[[-51.9 -51.1  46.9]
 [-72.2 -78.5  46.5]
 [-31.3 -65.6  14.8]
 [ 36.7  51.6  57.3]]
|
[[-51.9 -51.1]
 [-72.2 -78.5]
 [-31.3 -65.6]]

[[ 28.5  17.7 -14.4   8.9]
 [ 24.5  23.1  -1.4  14.3]
 [ 69.9  65.3 -15.0  13.5]
 [  6.7  16.1  41.5  79.2]]
|
[[28.5 17.7]
 [24.5 23.1]
 [69.9 65.3]]

[[ 41.1  72.6  67.1 -38.3]
 [-53.6  12.8  29.0  -4.5]
 [ 59.8  -7.3  -8.5  34.6]]
|
[[ 41.1  72.6]
 [-53.6  12.8]
 [ 59.8  -7.3]]

[[ 35.2  -1.7  -5.4   0.3]
 [ 27.4   6.7 -11.7  -5.1]
 [ 78.2   7.9 -37.4 -19.8]
 [ 15.2  16.7 -28.5   6.3]
 [  0.5   2.7  -3.3   1.8]]
|
[[35.2 -1.7]
 [27.4  6.7]
 [78.2  7.9]]

[[ 46.2 -11.1]
 [ -6.5 -57.2]
 [  5.5   8.2]
 [ 12.5  -1.3]
 [ 83.0  46.7]]
|
[[ 46.2 -11.1]
 [ -6.5 -57.2]
 [  5.5   8.2]]

[[ 22.9   9.4  -3.9  55.0  61.3]
 [ 38.5  82.6  13.2   7.4  -0.2]
 [  4.2 -15.0 -17.2   7.4  73.1]
 [ 58.8  12.4 -26.7  -0.6  14.4]
 [ 19.8  79.6  28.4   1.4   2.7]]
|
[[ 22.9   9.4]
 [ 38.5  82.6]
 [  4.2 -15.0]]

[[-55.0  44.7]
 [-40.6  76.5]
 [-48.9  71.4]
 [ 49.8 -26.5]]
|
[[-55.0  44.7]
 [-40.6  76.5]
 [-48.9  71.4]]

[[-12.7 -59.9  -5.0  14.1]
 [ 45.0  72.2  29.4  -2.5]
 [ 67.7  14.2  11.3  10.6]]
|
[[-12.7 -59.9]
 [ 45.0  72.2]
 [ 67.7  14.2]]
---
[[-26.4  35.8  -2.9  35.8]
 [ -1.0  -9.3 -25.5 -31.8]
 [-30.7   6.1 -70.1 -63.3]]
|
[ 35.8 -25.5   6.1]

[[-1.7 61.8]
 [25.8 15.2]
 [17.7  7.6]]
|
[61.8 25.8]

[[-63.8  76.9]
 [-67.9 -14.4]
 [-28.6  34.7]
 [-44.7  49.1]]
|
[ 76.9 -67.9]

[[ 21.9 -39.6]
 [ 18.6  -8.2]
 [ 84.1  17.5]
 [ 10.6   2.9]]
|
[-39.6  18.6]

[[-15.9  76.2  10.2 -14.2]
 [ 39.0 -20.4 -16.4 -13.9]
 [  9.0 -41.5  26.9  55.2]
 [  1.4 -33.4  29.4  54.7]
 [ -5.9 -22.5  25.3  50.3]]
|
[-14.2 -16.4 -41.5   1.4]

[[  8.4  21.0  19.4]
 [-47.3  61.4  38.4]
 [-25.2 -11.2 -23.2]
 [ 56.1  31.8  37.8]
 [ 70.7  -9.4  13.2]]
|
[ 19.4  61.4 -25.2]

[[ -4.5 -77.4]
 [  6.7  20.2]
 [-25.5 -18.1]
 [-11.1 -51.0]
 [-21.4  32.1]]
|
[-77.4   6.7]

[[ 33.1  34.1  30.1  28.4]
 [-39.0 -34.7 -29.0 -30.0]
 [ 60.7  10.1  18.4  36.5]
 [-23.6  67.0  53.6 -34.0]
 [  2.9  65.1  57.3 -14.2]]
|
[ 28.4 -29.0  10.1 -23.6]
---
[[ 87.3 -38.9 -36.5  -2.2  32.8]
 [-12.2 -23.9  28.0 -60.5  68.7]
 [-16.1 -16.5  31.1 -56.8  60.6]
 [ 12.4  21.5  15.7  46.0   5.7]
 [ 33.3  -5.2  -1.2  49.9  26.7]]
|
[[-12.2 -23.9  28.0]
 [-16.1 -16.5  31.1]]

[[ -0.3 -49.5  -7.7]
 [ 59.3  65.2 -41.0]
 [ 22.5  -9.3  37.7]
 [-35.7 -41.4 -58.0]]
|
[[ 59.3  65.2 -41.0]
 [ 22.5  -9.3  37.7]]

[[-21.0 -23.8 -76.3]
 [ 53.7  22.7  20.1]
 [-53.3 -39.9   8.2]]
|
[[ 53.7  22.7  20.1]
 [-53.3 -39.9   8.2]]

[[-43.8 -50.4 -53.1]
 [ 72.4 -27.6   0.6]
 [-19.6  61.0  57.1]
 [-39.2  67.2  57.1]]
|
[[ 72.4 -27.6   0.6]
 [-19.6  61.0  57.1]]

[[ 10.5  -3.9 -13.5 -12.8   1.3]
 [ -7.2   2.0 -18.9 -16.8 -15.7]
 [  4.9  -2.8   3.3   2.9  -1.0]
 [ 22.0  27.1 -64.0 -21.1 -26.3]
 [ 11.8  12.7  -7.6   5.9  10.9]]
|
[[ -7.2   2.0 -18.9]
 [  4.9  -2.8   3.3]]

[[ 83.0  39.7 -66.6]
 [-38.9  63.0  25.6]
 [ 58.5 -28.2   7.4]]
|
[[-38.9  63.0  25.6]
 [ 58.5 -28.2   7.4]]

[[ 59.3  78.5 -11.9  41.2]
 [ 70.6  -5.6  31.5  39.8]
 [-28.9  62.4 -19.8 -52.6]
 [ -3.1 -37.5  32.7 -72.0]
 [ 62.6  32.1 -18.2  23.7]]
|
[[ 70.6  -5.6  31.5]
 [-28.9  62.4 -19.8]]

[[ 31.8  26.0  26.4  14.0 -16.4]
 [-22.5  -3.5  14.9 -29.3  50.8]
 [-37.3  36.5  -7.6 -40.7   3.3]
 [ 12.5 -65.7 -29.5  48.1 -19.1]]
|
[[-22.5  -3.5  14.9]
 [-37.3  36.5  -7.6]]

[[-22.4  40.4  -0.3]
 [ 44.7 -33.0  55.8]
 [ 39.5 -10.4  76.2]
 [-14.9 -10.7 -44.3]
 [  2.1  -8.3  -6.2]]
|
[[ 44.7 -33.0  55.8]
 [ 39.5 -10.4  76.2]]
